(in the rows, 128 means zero)
Facts:
j_101 {Ω=556}
j_102 {Ω=556, Σ=j_278 j_709 j_506 j_588}
j_110 {Ω=721, Σ=j_28 j_384 j_885 j_272 j_797 j_242 j_364 j_901 j_588}
j_125 {Ω=895, Φ=j_294}
j_13 {Ω=721, Φ=j_413}
j_160 {Ω=721, Σ=j_851 j_559 j_672 j_701}
j_167 {Ω=556, Φ=j_226}
j_168 {Ω=556, Φ=j_915}
j_170 {Ω=609, Φ=j_712}
j_179 {Ω=609, Σ=j_797 j_717 j_487 j_413 j_378}
j_183 {Ω=609, Φ=j_993}
j_185 {Ω=721, Φ=j_984}
j_190 {Ω=954, Σ=j_657 j_38 j_823 j_240 j_426 j_252 j_213 j_88}
j_196 {Ω=954, Φ=j_954}
j_200 {Ω=895}
j_203 {Ω=954}
j_209 {Ω=721, Φ=j_88}
j_211 {Ω=954}
j_213 {Ω=609, Φ=j_242}
j_226 {Ω=721, Φ=j_272}
j_227 {Ω=954, Φ=j_764}
j_234 {Ω=954, Σ=j_885 j_426 j_37 j_876, Φ=j_920}
j_24 {Ω=954, Σ=j_954 j_515 j_885}
j_240 {Ω=556}
j_242 {Ω=556, Φ=j_876}
j_252 {Ω=609, Φ=j_278}
j_261 {Ω=895, Σ=j_28 j_226 j_242, Φ=j_498}
j_272 {Ω=954, Φ=j_909}
j_274 {Ω=954, Σ=j_462 j_414 j_278 j_461 j_272 j_294, Φ=j_183}
j_278 {Ω=895, Φ=j_378}
j_28 {Ω=609, Φ=j_711}
j_283 {Ω=721}
j_286 {Ω=721, Σ=j_13 j_521 j_226 j_405}
j_289 {Ω=556}
j_294 {Ω=609, Φ=j_895}
j_300 {Ω=954, Φ=j_301}
j_301 {Ω=556, Φ=j_252}
j_302 {Ω=556, Σ=j_515 j_640 j_183 j_583, Φ=j_51}
j_305 {Ω=609}
j_309 {Ω=609}
j_330 {Ω=721, Φ=j_64}
j_342 {Ω=895, Φ=j_227}
j_344 {Ω=609, Φ=j_772}
j_351 {Ω=609, Σ=j_301 j_901 j_948}
j_360 {Ω=609}
j_364 {Ω=609, Φ=j_566}
j_365 {Ω=556, Φ=j_797}
j_37 {Ω=954}
j_372 {Ω=609}
j_377 {Ω=609, Σ=j_45 j_559}
j_378 {Ω=895, Φ=j_365}
j_38 {Ω=556}
j_384 {Ω=609, Φ=j_813}
j_385 {Ω=954, Σ=j_783 j_360 j_885 j_946 j_378, Φ=j_901}
j_386 {Ω=954}
j_403 {Ω=895, Φ=j_866}
j_405 {Ω=895}
j_413 {Ω=609, Φ=j_423}
j_414 {Ω=721, Φ=j_28}
j_423 {Ω=556, Σ=j_200 j_846 j_372 j_278 j_384 j_720 j_650, Φ=j_822}
j_426 {Ω=556}
j_427 {Ω=895}
j_430 {Ω=556}
j_432 {Ω=895, Σ=j_386 j_783 j_526 j_935 j_761 j_203}
j_45 {Ω=609}
j_450 {Ω=954, Φ=j_234}
j_452 {Ω=556, Φ=j_46}
j_457 {Ω=895, Φ=j_209}
j_46 {Ω=721}
j_461 {Ω=556}
j_462 {Ω=609}
j_473 {Ω=609, Σ=j_64 j_701 j_65 j_37 j_764, Φ=j_73}
j_487 {Ω=721, Φ=j_672}
j_489 {Ω=721, Σ=j_870 j_798 j_714, Φ=j_849}
j_498 {Ω=895, Φ=j_709}
j_506 {Ω=721}
j_51 {Ω=721, Σ=j_430 j_90, Φ=j_185}
j_515 {Ω=954}
j_52 {Ω=954, Φ=j_825}
j_521 {Ω=609, Φ=j_823}
j_523 {Ω=556}
j_526 {Ω=721}
j_527 {Ω=721}
j_537 {Ω=721, Σ=j_924 j_101 j_462 j_457 j_213 j_88, Φ=j_872}
j_558 {Ω=609, Φ=j_924}
j_559 {Ω=895}
j_561 {Ω=556, Φ=j_473}
j_562 {Ω=609, Φ=j_935}
j_564 {Ω=954}
j_566 {Ω=895, Σ=j_662 j_835 j_672 j_515 j_227, Φ=j_196}
j_577 {Ω=895, Φ=j_364}
j_582 {Ω=954, Φ=j_330}
j_583 {Ω=721}
j_588 {Ω=721}
j_602 {Ω=609, Σ=j_309 j_876 j_211, Φ=j_125}
j_609 {Ω=954, Σ=j_827 j_825, Φ=j_344}
j_625 {Ω=609}
j_64 {Ω=721, Φ=j_13}
j_640 {Ω=556}
j_646 {Ω=556}
j_65 {Ω=954}
j_650 {Ω=954, Φ=j_561}
j_657 {Ω=895}
j_662 {Ω=954}
j_666 {Ω=721, Σ=j_797 j_895 j_583, Φ=j_795}
j_672 {Ω=954, Φ=j_946}
j_679 {Ω=895, Σ=j_866}
j_687 {Ω=954, Σ=j_662 j_168 j_846 j_646 j_526 j_252 j_46, Φ=j_609}
j_698 {Ω=609, Φ=j_650}
j_701 {Ω=895}
j_709 {Ω=954, Φ=j_427}
j_711 {Ω=609, Φ=j_666}
j_712 {Ω=895, Φ=j_558}
j_714 {Ω=609}
j_717 {Ω=609, Φ=j_523}
j_720 {Ω=721}
j_725 {Ω=895, Φ=j_302}
j_73 {Ω=609, Φ=j_783}
j_755 {Ω=895, Φ=j_662}
j_761 {Ω=556, Φ=j_384}
j_764 {Ω=556, Φ=j_537}
j_770 {Ω=556, Σ=j_558 j_426 j_365 j_167 j_714 j_227, Φ=j_521}
j_771 {Ω=954, Σ=j_283 j_289 j_403, Φ=j_827}
j_772 {Ω=609, Φ=j_489}
j_782 {Ω=609, Φ=j_170}
j_783 {Ω=954, Φ=j_403}
j_795 {Ω=954, Φ=j_487}
j_797 {Ω=954}
j_798 {Ω=954}
j_81 {Ω=556, Σ=j_226 j_426 j_37 j_764 j_203 j_948 j_582}
j_813 {Ω=556, Φ=j_168}
j_817 {Ω=954, Φ=j_942}
j_820 {Ω=609, Φ=j_90}
j_822 {Ω=721, Σ=j_457 j_672 j_405 j_717 j_344 j_714, Φ=j_414}
j_823 {Ω=954, Φ=j_846}
j_825 {Ω=609, Φ=j_687}
j_827 {Ω=954, Φ=j_717}
j_835 {Ω=954}
j_846 {Ω=721, Φ=j_782}
j_849 {Ω=721, Φ=j_65}
j_851 {Ω=954}
j_866 {Ω=895, Φ=j_385}
j_870 {Ω=954}
j_872 {Ω=721, Σ=j_662 j_305 j_196 j_783 j_450 j_797, Φ=j_817}
j_876 {Ω=954, Φ=j_274}
j_88 {Ω=954, Φ=j_725}
j_885 {Ω=609}
j_895 {Ω=609, Φ=j_167}
j_90 {Ω=721, Φ=j_761}
j_901 {Ω=954, Φ=j_450}
j_909 {Ω=721, Φ=j_452}
j_911 {Ω=954, Σ=j_657 j_213 j_755}
j_915 {Ω=954, Φ=j_577}
j_920 {Ω=954, Φ=j_974}
j_924 {Ω=954, Φ=j_937}
j_935 {Ω=609, Φ=j_261}
j_937 {Ω=556, Σ=j_200 j_527 j_90 j_717 j_301 j_712, Φ=j_213}
j_942 {Ω=556, Φ=j_820}
j_946 {Ω=609, Φ=j_755}
j_948 {Ω=954}
j_954 {Ω=609, Φ=j_101}
j_974 {Ω=954, Σ=j_413, Φ=j_300}
j_984 {Ω=609, Φ=j_461}
j_993 {Ω=556, Σ=j_386 j_521 j_846 j_564 j_226 j_942 j_625 j_825, Φ=j_102}

Known rows:
[143 146 136 158 128 126 156 127 144  98 154 136 142 101 144 127 127 162
 102 137 154 139 133 159  96 155 115 128 150  74 130 135 111 130] -> j_342
[148 145 136 157 125 125 159 129 139 101 154 139 144 100 148 126 128 161
 108 129 153 138 139 163  94 155 121 126 150  74 129 142 107 134] -> j_577
[144 142 151 152 110 138 140 139 139 122 155 118 136 101 121 137 122 162
 109 118 149 121 110 148 106 152 111 142 151  82 126 129 114 121] -> j_772
[139 140 146 154 111 124 156 136 137 116 157 116 139 107 131 133 122 154
 107 126 140 126 111 155  96 150 105 138 152  91 119 128 106 110] -> j_650
[151 136 152 152 109 137 153 142 136 127 157 119 137  97 128 140 123 160
 113 112 144 127 111 152 106 153 115 141 158  89 120 139 105 120] -> j_364
[146 137 147 153 107 122 154 137 132 118 151 125 137 103 133 126 121 159
 119 112 144 120 126 159  97 147 113 138 145  84 122 137 105 120] -> j_915
[140 129 164 153 111 125 155 145 150 123 152 107 136  94 128 143 129 161
 105 128 150 128 107 142 111 150 119 141 160  86 129 127 109 116] -> j_28
[136 142 149 164 115 122 148 130 140 111 153 126 135  99 134 111 117 164
 115 117 153 112 116 136 103 151  97 141 138  72 112 125 112 115] -> j_234
[148 137 146 151 111 132 146 143 141 123 156 118 127  95 123 142 121 170
 110 120 141 130 108 150 111 155 107 142 156  89 123 131 110 114] -> j_183
[145 136 149 157 129 124 163 126 153 110 138 126 116 121 135 129 136 149
 106 124 131 133 109 167  92 152 113 145 165  87 114 139 120 113] -> j_506
[145 141 151 160 126 124 150 124 152 109 130 134 114 121 136 116 140 158
 110 120 143 122 116 163  91 152 116 147 152  70 118 137 124 119] -> j_110
[140 138 163 149 113  98 168 106 144 105 133 120  85 135 134 117 137 138
 106 103  97 105 120 160  97 136  98 152 176  85 118 143 127  91] -> j_240
[147 137 149 158 128 124 164 127 152 110 138 127 117 121 135 129 135 150
 105 123 131 132 110 168  92 151 113 146 164  87 115 140 121 113] -> j_720
[139 146 153 126 133 114 186 150 169 102 153 252 136 129 127 141 154 150
  97 150 163 163 125 118  80 143 109 175  90  51 143 177 136  97] -> j_679
[151 127 150 157 127 135 154 142 149 121 143 121 123 109 121 137 127 155
 115 110 144 133  98 153 103 155 116 149 155  95 111 132 122 117] -> j_885
[152 128 151 158 125 137 153 144 147 125 142 120 124 112 123 137 132 154
 112 114 145 134  94 158  99 155 117 148 156  96 109 134 120 112] -> j_372
[146 135 147 158 131 122 164 126 154 106 139 127 116 118 133 130 131 151
 107 120 131 131 113 166  95 151 112 146 163  87 115 140 123 115] -> j_526
[145 125 146 158 126 118 161 138 147 112 140 121 125 116 126 130 126 152
 113 116 139 132 107 163  94 148 114 145 150  99 112 128 120 111] -> j_662

Rows:
No name comes twice in this set of rows, the named rows included.
[153 140 148 164 126 112 150 124 159  99 134 134 110 110 129 115 127 167
 108 112 144 118 124 169  97 150 115 148 147  82 130 139 133 122]  j_160
[141 151 150 155 112 122 144 121 147 104 147 129 125 104 133 121 126 164
 105 123 142 113 130 156 101 149 109 141 151  68 137 136 119 123]  j_489
[144 145 166 153 107  99 165 108 142 116 131 119  87 141 137 115 149 138
  96 111 100 107 111 172  84 139 104 148 176  89 120 148 122  82]  j_430
[135 132 158 154 109 111 153 137 147 114 147 115 136 100 132 129 128 161
 108 129 150 122 120 149 103 144 115 138 148  81 130 122 108 115]  j_795
[145 125 144 157 127 119 161 137 147 109 141 123 123 114 124 131 121 152
 117 112 138 131 110 160  98 148 111 147 148  97 111 128 122 114]  j_37
[137 142 163 156 111 111 151 126 157 107 142 122 125 101 139 122 136 167
 102 132 149 116 129 152 105 146 117 140 155  64 139 132 115 121]  j_822
[148 136 140 147 111 130 145 144 142 119 156 119 120  93 121 144 119 177
 112 121 135 136 111 149 116 158 104 143 155  88 122 129 110 111]  j_558
[144 144 148 148 112 144 142 138 136 120 158 113 141 107 116 148 119 152
 104 120 144 124 105 153 102 149 110 143 156  90 131 127 117 121]  j_895
[141 143 166 154 110  98 154 104 144 107 126 128  82 135 134 102 144 147
 108 102 108  96 124 157  95 136 102 152 164  70 124 142 130  95]  j_81
[154 135 152 152 107 139 155 144 133 130 157 121 138  98 130 140 123 159
 116 108 144 126 113 154 105 153 118 140 158  90 119 143 103 121]  j_384
[133 155 160 140  98 106 156 100 134  99 151 114 103 129 126 127 124 136
  97 109  96  95 129 158  99 129  92 145 177  81 140 138 125  97]  j_167

Now the same things, written a new way:
Known rows:
[150 104  74  79 110 166 209 117 112 126  93 115 186 151 145 104 111  94
 156 108 185 166 108 233 111   7 117 131 145] -> j_403
[ 83 117 110 123 139 100 125 137 121 123  95 143 135 156 128 111 167 133
 120 156 102  95  94  96 125 146 145 140  80] -> j_558
[104 107  93 128 133 119 130 139 136  89 119 128 130 150 143 100 113 128
 133 128  97  80 103  97 125 172 159 118 137] -> j_384
[104 137 137 132 148 132  42 128 116 100 147 151 100 139 119 140 162 117
 128  93 118  95 122 109 131 145 165  73 105] -> j_179
[105 149 112 141 158 126 124 126 125  99 132 123  96 167 140 116 146 139
 146 111 117  86 102  88 137 141 138 105 115] -> j_372
[114 162 147 129 148 122 114 103 131 150 156  78 138 129 154 142 111 159
 139 151 131 131 126 116 163 130 126 134 141] -> j_203
[124 101 108 130 131 129  86 159 120 100 102 204  98 112 103 123 164 105
 115  90 121 104 133 133 103 137 137 110 102] -> j_993
[180 124 107 140 113 123 209 140 134 148 124  97 122  98 110 148 113 131
 150 150 127 154 138 154 136 127  85 145 149] -> j_414
[155 122 152 132  91 123  92 127 126 157 139 140 149  80 107 146 125 113
 117 116 138 172 154 165 105 122 120 136 138] -> j_489
[168 125 132 134 118 118 197 133 129 157 130 101 143  98 118 129 108 136
 127 156 137 163 134 153 111 123 105 163 127] -> j_64
[114 130  51 124 187 161 147 131 102  95 111 155 120 140 157  91 143 133
 182  92 172  79  70 189  88  41 148 108  98] -> j_289
[134  90  88 146 146 125 168 159 138  92 107 167 104 133 131  79 115 121
 126 114 120  83 120 116  94 152 138 139 125] -> j_168
[131 101 121 127 134 135  92 159 117 103 108 199 106 108 103 121 155 106
 105  97 124 106 130 130  90 135 148 111  94] -> j_770
[117 157 137  83 122 119 133 131 130 136 119  91 165 123 150 146  99 145
 120 145 122 154 118 116 165 147 127 149 159] -> j_783
[116 163 147 131 146 122 115 103 130 147 157  72 135 128 153 144 114 157
 140 152 132 130 127 115 164 133 124 133 139] -> j_662
[168 106 151 162 123 142 202 103 134 147 146 116 109 159 119 102 120 114
 131 127 164 150 168 150 124  65  88 131 131] -> j_657
[100 148 163 130 153 132  48 122 106 114 160  93 115 128 122 132 171 100
  88 103 145  97 114 108  78 164 207 113  41] -> j_377
[157 148 143 160 139 115 156 118 134 159 155 107 117 116 129 115 114 139
 151 125 153 160 150 144 130 101  97 148 141] -> j_583

Rows:
No name comes twice in this set of rows, the named rows included.
[139 126 119 143 108  99 160 132 135 165 113 125 145 113 121 118 128 130
 143 145 132 161 142 151 136 115  90 172 142]  j_846
[111 141 137 104 108 123  86 114 129 143 130 102 163 108 141 161 116 140
 121 147 114 139 128 129 158 149 136 133 149]  j_52
[114 145 135 110 111 125 124 110 131 142 123  96 164 121 152 153 107 156
 127 159 114 140 113 117 150 147 121 153 153]  j_88
[179 117 127 129  99 129 128 139 126 153 138 121 126  73  90 168 130 110
 130 130 128 163 159 175 129 132 111 110 137]  j_666
[129 127 122 153 165 138 119 147 122 103 132 176  75 131 118 102 153 124
 130  91 141  95 131 116 103 120 132 108  95]  j_523
[111 169 161 130 148 121 112  98 125 155 163  47 145 121 156 137 119 149
 118 156 147 132 123 118 135 145 150 158 106]  j_851
[176 116 133 130 102 129 130 137 125 155 140 117 129  72  89 167 131 110
 125 132 131 164 158 175 122 132 117 116 131]  j_822
[110 103  90 143 144 110 154 158 125 113  81 185 104 139 119  95 165 124
 128 123 120  96 115 115 111 130 112 150  94]  j_242
[159 139 137 149  86 133 159 114 132 149 124 139 150 108 136 137 108 148
 136 119 135 168 127 134  99 113  82 172 163]  j_226
[137  87 110 151  84 115 188 116 137 154  96 124 131 155 113 109 154  93
 129 137 146 155 167 159 137  81  74 161 127]  j_712
[162  67 133 144  84 137 169 116 140 138 131 132 136 136 112 106 109  86
 112 123 145 150 176 169 113  97 113 128 148]  j_577
[116 153 133 119  93 135 109  99 131 135 120 107 165 122 159 164 106 164
 131 140 113 138 107 109 143 147 107 157 169]  j_272
[109 135 112  93 145 122 150 156 120  93 102 135 132 158 129 114 129 130
 119 124 106 109  93  89 133 154 152 123 119]  j_252
[102  95  96 142 125 111  68 160 122 114  90 206  99 115 100 120 192  95
 119  95 119 101 138 136 116 135 130 119  92]  j_937

